Look-ups in named tables: a row name and a column name give one cell, copied from the table.

zitofa
cols = faz, zusifot, fula, vobo, dop, pavak, toz, nad
bol: [-6.03, 7.91, -0.85, -35.29, -1.83, -20.19, -1.06, -19.91]
kogan: [-26.62, -0.20, -12.90, -14.42, -15.25, -22.21, -5.51, -11.77]
nodos: [7.41, -15.48, 32.27, -7.95, 26.10, 12.09, 51.68, 14.72]
raz: [-8.22, 30.30, 49.67, -10.45, -3.33, 25.44, -3.06, 59.55]
fifite: [-46.97, -32.58, -41.32, 19.02, 28.90, -18.18, 42.31, -35.04]
sero: [18.85, -12.56, -11.52, 8.04, 9.25, 13.74, -12.59, -17.26]
ser: [-3.38, -33.84, -50.55, 33.66, 11.22, -1.66, -7.30, -46.54]
difud: [9.93, -19.42, -24.81, -1.08, 21.00, -4.45, 4.56, -35.47]

sero, toz -> -12.59
difud, pavak -> -4.45
fifite, faz -> -46.97
raz, dop -> -3.33
nodos, pavak -> 12.09
fifite, pavak -> -18.18
bol, zusifot -> 7.91
sero, faz -> 18.85
bol, pavak -> -20.19
fifite, toz -> 42.31
nodos, dop -> 26.10
bol, vobo -> -35.29
raz, toz -> -3.06
bol, toz -> -1.06
difud, zusifot -> -19.42
kogan, toz -> -5.51
kogan, nad -> -11.77
ser, nad -> -46.54

kised
|  | felur | bafe |
|---|---|---|
| reta | -5.3 | 6.4 |
| kup | -0.1 | 0.9 |
| kolafi | -0.7 | -3.0 |
| revud | 2.2 | -0.7 |
| tikufe | 3.5 | 0.1 |
| vib | 1.1 | 4.0 |
| todi | 5.4 | -2.1 |
| tuloteg | 3.4 | 0.6 |
| did | 5.3 | -1.7 |
| rarugad | 4.2 | 0.7 |
| ris | 5.4 | 1.0 |
| fef | 3.8 | -5.5 |

bafe of tuloteg = 0.6
bafe of fef = -5.5
felur of kup = -0.1
felur of revud = 2.2
felur of reta = -5.3
bafe of revud = -0.7
felur of tikufe = 3.5
felur of todi = 5.4
felur of vib = 1.1
bafe of kup = 0.9
bafe of vib = 4.0
bafe of rarugad = 0.7
felur of rarugad = 4.2
felur of fef = 3.8
bafe of ris = 1.0
bafe of kolafi = -3.0
Row with the largest bafe: reta

Table zam
,tasik,vef,vuse,ran,lemit,didolo,mozof
kimos,157,138,160,127,177,164,147
nima,157,150,165,130,186,154,156
zuzapu,134,148,179,188,102,135,167
zuz,152,152,147,131,177,166,145
lesek,154,130,162,119,200,178,148
foge,34,145,229,198,95,157,218
benovem,155,189,119,205,173,144,161
bagegub,78,137,233,171,162,127,240
lef,111,126,215,126,199,187,161
fafazo,237,44,98,102,83,76,97
zav,133,135,37,86,111,208,210

ran of kimos: 127
vuse of kimos: 160
vef of zuz: 152
didolo of foge: 157
lemit of bagegub: 162
lemit of zuz: 177
ran of bagegub: 171
vuse of benovem: 119
lemit of fafazo: 83
vef of zuzapu: 148
lemit of zav: 111
ran of lef: 126
vef of fafazo: 44
mozof of lesek: 148
vef of benovem: 189
tasik of foge: 34
mozof of benovem: 161
ran of lesek: 119

sizug
fields: petamib, tabeduf, kov, div, gisepam, rifi, bude, togasib
mitise: [-7.70, -5.77, -3.56, 0.00, -2.40, 0.72, -1.53, 0.08]
til: [0.21, -0.40, -1.19, -3.86, -3.82, -2.96, -1.87, -3.05]
nobogu: [-3.66, -3.78, -3.89, -1.00, -2.87, -1.41, -2.17, 0.42]
dol: [-0.24, -2.24, -1.94, -1.10, -1.74, -3.15, -0.80, -3.96]
givemiv: [1.44, -0.32, -1.40, -2.48, -1.47, -2.54, -3.97, -3.70]
tekaser: [-4.44, -2.73, -3.45, -0.19, -1.75, -0.64, -1.23, -0.26]
tave: [-7.10, -4.28, -3.73, -0.51, -1.91, -1.47, -1.41, -1.58]
mogo: [-2.53, -2.10, -4.19, -2.61, -0.53, -0.99, -1.38, -1.15]
vaba: [0.61, -0.35, -1.36, -2.12, -2.54, -3.82, -1.13, -2.25]
peveme: [5.30, 2.09, -1.64, -4.27, -1.62, -5.01, -3.79, -7.16]
pobidab: [0.78, -0.73, -0.63, -4.53, -2.24, -3.35, -1.41, -2.40]

tabeduf of givemiv: -0.32
kov of tave: -3.73
gisepam of pobidab: -2.24
div of til: -3.86
gisepam of givemiv: -1.47
kov of givemiv: -1.40
togasib of tekaser: -0.26
div of givemiv: -2.48

